Below are the code and all the weights of a small trained network. Each question names an input and a class and asks about switching units off, where a switched-off unit gives its printed mean instead of its output.

import numpy as np


def w(rows, s, z=0):
    codes = np.array(rows[::2]) - 128.0
    scale = np.full(codes.shape[1], s)
    scale[-1] = z or s
    return codes * scale


def f(y):
    return np.maximum(y, 0)


def log_softmax(a):
    a = a - a.max(-1, keepdims=True)
    return a - np.log(np.exp(a).sum(-1, keepdims=True))


def net(x, mask):
    res = np.array(x, float).reshape(1, 4) / 4 @ E
    y = f(res @ A[0][:, :-1].T + A[0][:, -1])
    res = res + np.where(mask, y, B[0][:, -1]) @ B[0][:, :-1]
    return log_softmax(res[-1] @ U[:, :-1].T + U[:, -1])


A, B = {}, {}
E = w([
[78,125,13,127,217,106,233,162,238,131,92],'x0',
[90,210,89,93,50,43,55,141,128,78,3],'x1',
[108,82,70,69,42,243,156,216,55,163,90],'x2',
[53,68,94,237,184,70,79,234,34,130,168],'x3',
],0.0063)
A[0] = w([
[191,171,160,97,72,174,179,66,179,129,117,93],'N0',
[72,97,107,208,159,83,112,202,73,159,131,75],'N1',
[204,172,123,28,107,163,162,78,184,141,107,79],'N2',
[145,87,139,122,154,145,145,109,121,147,200,59],'N3',
[90,100,56,156,165,95,189,138,182,126,111,139],'N4',
[133,192,156,184,198,21,116,85,116,108,174,66],'N5',
[144,123,194,122,199,154,149,112,144,128,201,45],'N6',
[179,142,214,158,125,118,43,87,96,150,149,53],'N7',
[173,117,183,130,92,138,82,110,77,132,158,68],'N8',
[56,113,81,119,161,107,189,148,210,145,124,141],'N9',
[87,168,108,116,76,91,72,137,145,109,77,81],'N10',
[83,190,102,94,59,48,62,146,123,43,63,100],'N11',
[174,82,136,150,161,150,154,122,131,152,152,47],'N12',
[98,176,111,101,84,73,74,153,128,108,36,85],'N13',
[128,81,56,76,66,220,162,203,57,161,107,110],'N14',
[180,53,165,170,149,191,182,121,152,160,204,1],'N15',
[78,95,113,170,160,74,110,189,60,117,152,60],'N16',
[102,81,79,208,135,102,96,159,68,117,136,137],'N17',
[126,148,66,132,126,117,204,139,202,117,130,150],'N18',
[94,59,121,195,138,74,138,200,113,131,130,144],'N19',
[181,153,137,74,115,177,217,71,198,136,81,131],'N20',
[163,150,166,178,192,2,147,38,173,75,160,99],'N21',
[120,116,174,127,67,167,72,102,84,107,159,104],'N22',
[106,107,47,84,193,112,214,166,194,129,106,111],'N23',
[94,83,63,77,67,208,166,187,64,175,84,53],'N24',
[128,59,111,157,153,193,128,103,153,170,168,59],'N25',
[183,52,143,130,135,155,180,130,105,176,182,75],'N26',
[177,118,175,114,78,122,73,116,67,129,162,178],'N27',
[168,113,213,140,67,121,103,141,86,108,160,77],'N28',
[136,84,170,138,150,158,156,119,136,190,182,9],'N29',
],0.006,0.00068)
B[0] = w([
[174,184,54,156,54,138,98,68,69,162,241,220],'N0',
[170,191,46,75,44,140,112,69,90,158,228,202],'N1',
[182,163,63,143,69,131,142,76,79,143,214,228],'N2',
[67,84,109,75,166,98,154,138,213,142,157,187],'N3',
[154,162,91,107,175,192,45,213,98,57,87,207],'N4',
[74,155,206,221,106,201,176,65,84,188,71,223],'N5',
[88,50,144,85,140,101,177,128,176,186,126,204],'N6',
[131,129,125,125,207,186,74,193,126,88,78,207],'N7',
[135,103,117,92,254,178,90,218,104,3,116,190],'N8',
[151,124,89,128,182,175,77,211,95,11,77,210],'N9',
[99,51,150,32,114,64,201,152,198,178,165,187],'N10',
[68,57,142,16,130,43,220,162,215,174,141,222],'N11',
[107,89,127,111,142,73,179,164,168,146,125,179],'N12',
[83,40,107,44,119,60,199,152,224,178,135,203],'N13',
[14,191,220,250,138,163,149,30,85,161,37,223],'N14',
[116,67,143,65,139,56,179,192,183,173,144,228],'N15',
[219,169,49,128,55,115,119,62,96,163,209,193],'N16',
[231,171,46,143,43,129,140,38,94,198,211,190],'N17',
[171,127,101,110,175,170,51,171,100,86,102,201],'N18',
[190,180,25,182,52,162,87,91,99,135,203,191],'N19',
[201,213,59,146,71,134,102,80,76,136,217,232],'N20',
[91,184,238,246,153,190,163,67,102,165,18,255],'N21',
[144,92,126,81,185,159,56,206,131,57,62,187],'N22',
[166,143,113,77,246,203,44,216,114,44,112,227],'N23',
[69,196,248,246,183,180,177,56,137,159,45,216],'N24',
[96,79,145,96,117,72,203,178,216,113,122,190],'N25',
[69,79,159,75,104,52,158,154,182,179,117,204],'N26',
[127,109,77,108,171,172,98,201,131,80,107,196],'N27',
[180,116,103,80,223,191,57,217,134,16,101,190],'N28',
[95,44,144,76,113,73,172,147,181,156,145,193],'N29',
],0.0043,0.0077)
U = w([
[170,129,120,112,190,172,45,217,126,2,107,124],'0',
[215,170,88,142,51,123,104,73,104,146,237,231],'1',
[80,68,147,75,126,30,177,165,201,158,136,6],'2',
[71,170,206,235,143,164,140,68,118,148,44,188],'3',
],0.01,0.00015)

Each question gives the input, the list of numbers given to net, and the class t.
The units are the neurons (one row each of A and B). Each row of codes is followed by its name. A weight is (code - 128) times the scale printed after its matrix; where a second scale follows, it is the last column's (A, B and U).
mask holds one flag per neuron, in row order. A switched-off neuron (its flag False) gives its mean, the last column of its row in B, instead of its output. The means were averaged over made-up inputs and are rounded, as every weight is.
A unit's drop is (log p(t) with every unit on - log p(t) with that unit switched off) / (log p(t) with every unit on - log p(t) with every unit switched off).
The circuit of an input: a set's keep is (log p(t) with only the set's units on - log p(t) with every unit switched off) / (log p(t) with every unit on - log p(t) with every unit switched off). Starting from the 12 units with the biggest drops (on a tie, the unit counted first), units are removed one at a time, each time the one whose removal leaves the highest keep (on an exact tie, the one counted first), for as long as the keep stays at least 0.8.
units of the circuit, in order: the units of the circuit, biggest drop first
top k neurons: the k neurons with the biggest drops, biggest first
drop when u is switched off: that unit's drop, to one decimal
input [5,-2,-6,-8], class 1: units of the circuit, in order	N20
input [5,-5,1,-6], class 1: top 3 neurons	N20, N2, N0
input [-7,2,8,-5], class 3: top 2 neurons	N14, N24
input [-5,-6,3,-3], class 2: units of the circuit, in order	N26, N15
input [4,-2,8,-8], class 1: top 4 neurons	N20, N2, N0, N21
input [7,-4,-3,-6], class 0: top 2 neurons	N23, N9
input [-4,-1,5,-3], class 3: top 3 neurons	N14, N24, N23
input [7,-6,0,7], class 0: top 4 neurons	N23, N4, N9, N0
input [4,3,-7,6], class 3: top 2 neurons	N21, N5
input [-4,0,7,6], class 3: top 2 neurons	N14, N24
input [0,-8,-6,6], class 2: top 2 neurons	N15, N6
input [4,-2,-7,-8], class 1: top 3 neurons	N20, N0, N2
input [6,-5,3,0], class 0: top 4 neurons	N23, N9, N4, N11
input [7,7,0,-4], class 0: top 3 neurons	N23, N9, N18
input [-2,-5,-7,1], class 3: units of the circuit, in order	N21
input [-2,-8,-7,-2], class 2: drop when N15 is switched off	0.2
input [1,3,-4,4], class 1: drop when N5 is switched off	-0.1
input [-2,-7,4,5], class 2: drop when N24 is switched off	0.0
